Below is a small trained network, with its code and all its weights. Each question gives an input and a class and asks what happens when units are switched off, that is, made to give their printed mean instead of their output.

import numpy as np


def w(rows, s, z=0):
    codes = np.array(rows[::2]) - 128.0
    scale = np.full(codes.shape[1], s)
    scale[-1] = z or s
    return codes * scale


def f(y):
    return np.maximum(y, 0)


def log_softmax(a):
    a = a - a.max(-1, keepdims=True)
    return a - np.log(np.exp(a).sum(-1, keepdims=True))


def net(x, mask):
    res = np.array(x, float).reshape(1, 8) / 4 @ E
    y = f(res @ A[0][:, :-1].T + A[0][:, -1])
    res = res + np.where(mask, y, B[0][:, -1]) @ B[0][:, :-1]
    return log_softmax(res[-1] @ U[:, :-1].T + U[:, -1])


A, B = {}, {}
E = w([
[115,135,129,130,127,128,135,133],'x0',
[157,181,161,155,57,204,102,30],'x1',
[134,126,126,124,134,129,123,125],'x2',
[135,82,254,145,197,108,187,84],'x3',
[129,131,126,126,129,124,126,126],'x4',
[132,144,235,33,78,138,69,202],'x5',
[29,36,126,106,167,243,86,116],'x6',
[202,104,96,86,102,237,226,189],'x7',
],0.0089)
A[0] = w([
[69,181,161,170,159,74,29,69,103],'n1',
[94,112,139,149,162,81,80,141,87],'n2',
[102,132,177,81,111,145,77,139,95],'n3',
[111,172,63,118,92,114,82,130,37],'n4',
[162,189,159,152,100,37,167,152,33],'n5',
[94,78,102,98,191,40,149,199,134],'n6',
[134,120,188,133,122,99,183,113,100],'n7',
[140,171,169,146,62,174,107,8,75],'n8',
[42,78,127,132,125,152,88,104,127],'n9',
[136,109,198,152,174,99,152,99,57],'n10',
[103,105,77,165,143,123,150,73,20],'n11',
[121,150,89,196,170,131,135,89,30],'n12',
[47,62,146,107,157,197,110,137,3],'n13',
[120,126,57,121,77,125,88,151,20],'n14',
[134,142,201,69,85,111,82,177,33],'n15',
[144,102,158,80,131,141,204,100,66],'n16',
[121,95,192,175,161,141,136,115,44],'n17',
],0.012,0.0055)
B[0] = w([
[171,154,94,101,93,240,196,179,253],'n1',
[157,126,96,125,79,192,161,169,188],'n2',
[122,108,115,216,190,75,184,128,195],'n3',
[87,139,140,129,157,116,67,164,185],'n4',
[255,116,101,55,148,85,84,50,213],'n5',
[42,73,228,109,22,155,139,60,238],'n6',
[95,155,137,123,158,147,51,166,179],'n7',
[61,32,207,88,21,87,127,131,218],'n8',
[212,172,142,99,164,85,118,54,199],'n9',
[62,178,123,152,186,145,57,170,192],'n10',
[143,81,122,161,174,54,160,183,171],'n11',
[143,83,125,195,194,66,157,138,172],'n12',
[228,125,92,78,127,81,93,78,203],'n13',
[97,168,190,125,180,130,51,234,180],'n14',
[113,77,35,228,190,53,200,143,212],'n15',
[100,155,97,102,180,174,124,198,169],'n16',
[126,166,141,137,146,136,44,195,176],'n17',
],0.0087,0.013)
U = w([
[193,128,115,57,130,87,75,56,95],'0',
[99,81,97,211,155,72,182,134,93],'1',
[66,162,129,115,140,140,12,184,100],'2',
[54,73,167,86,45,120,136,88,104],'3',
[156,132,98,76,99,238,218,186,127],'4',
[96,143,120,111,113,131,135,97,254],'5',
],0.011,0.02)

Each question gives the input, the list of numbers given to net, and the class t.
The units are the neurons (one row each of A and B). Each row of codes is followed by its name. A weight is (code - 128) times the scale printed after its matrix; where a second scale follows, it is the last column's (A, B and U).
mask holds one flag per neuron, in row order. A switched-off neuron (its flag False) gives its mean, the last column of its row in B, instead of its output. The means were averaged over made-up inputs and are rounded, as every weight is.
A unit's drop is (log p(t) with every unit on - log p(t) with that unit switched off) / (log p(t) with every unit on - log p(t) with every unit switched off).
The circuit of an input: a set's keep is (log p(t) with only the set's units on - log p(t) with every unit switched off) / (log p(t) with every unit on - log p(t) with every unit switched off). Starting from the 12 units with the biggest drops (on a tie, the unit counted first), units are removed one at a time, each time the one whose removal leaves the highest keep (on an exact tie, the one counted first), for as long as the keep stays at least 0.8.
circuit, biggest first: the units of the circuit, biggest drop first
unit that matters most: the unit with the biggest drop
top k neurons: the k neurons with the biggest drops, biggest first
drop when u is switched off: that unit's drop, to one decimal
input [2,-3,1,3,-8,-4,8,0], class 0: circuit, biggest first : n13
input [-2,3,-3,-7,-4,-7,3,-7], class 1: top 2 neurons : n12, n11
input [-8,-8,-3,5,1,7,4,-5], class 3: top 2 neurons : n6, n12
input [-7,1,-8,8,7,-6,-7,-3], class 2: circuit, biggest first : n10, n7
input [-8,-3,3,-3,8,5,4,-6], class 5: top 2 neurons : n9, n3
input [-2,-5,1,-6,-8,2,5,5], class 5: top 3 neurons : n1, n5, n10
input [7,0,-2,0,3,-3,3,-3], class 0: top 3 neurons : n9, n15, n3
input [-2,-8,6,-5,6,7,1,-4], class 3: top 3 neurons : n6, n12, n11
input [7,-6,6,1,-4,6,4,6], class 1: top 2 neurons : n1, n15
input [8,8,8,2,-2,3,6,5], class 3: top 2 neurons : n8, n5
input [1,-4,4,-6,5,-1,-5,6], class 2: circuit, biggest first : n1, n14
input [-2,-7,-8,6,-7,-6,-2,-1], class 3: top 3 neurons : n6, n15, n3
input [-7,1,0,3,1,-4,-4,1], class 0: top 3 neurons : n15, n5, n3
input [2,5,-1,-1,5,0,-3,3], class 3: top 2 neurons : n8, n1
input [-2,-7,4,-5,-5,-1,-2,1], class 3: circuit, biggest first : n6
input [-1,-3,5,5,-2,-8,6,7], class 1: top 4 neurons : n1, n11, n5, n12
input [6,4,8,-1,2,-5,-2,0], class 1: top 3 neurons : n6, n12, n11
input [-7,6,-4,-8,2,-6,2,-7], class 2: top 3 neurons : n4, n14, n15
input [8,-1,3,0,7,-6,-7,3], class 0: drop when n3 is switched off : 0.1
input [-8,1,-6,1,-2,8,-3,-3], class 1: unit that matters most : n15
input [1,3,-6,-5,5,-1,-5,-1], class 0: drop when n15 is switched off : 0.1
input [8,-4,-1,0,-6,-8,-8,5], class 0: drop when n5 is switched off : 1.3
input [2,1,-4,-6,-6,-4,-5,-5], class 2: drop when n17 is switched off : -0.2
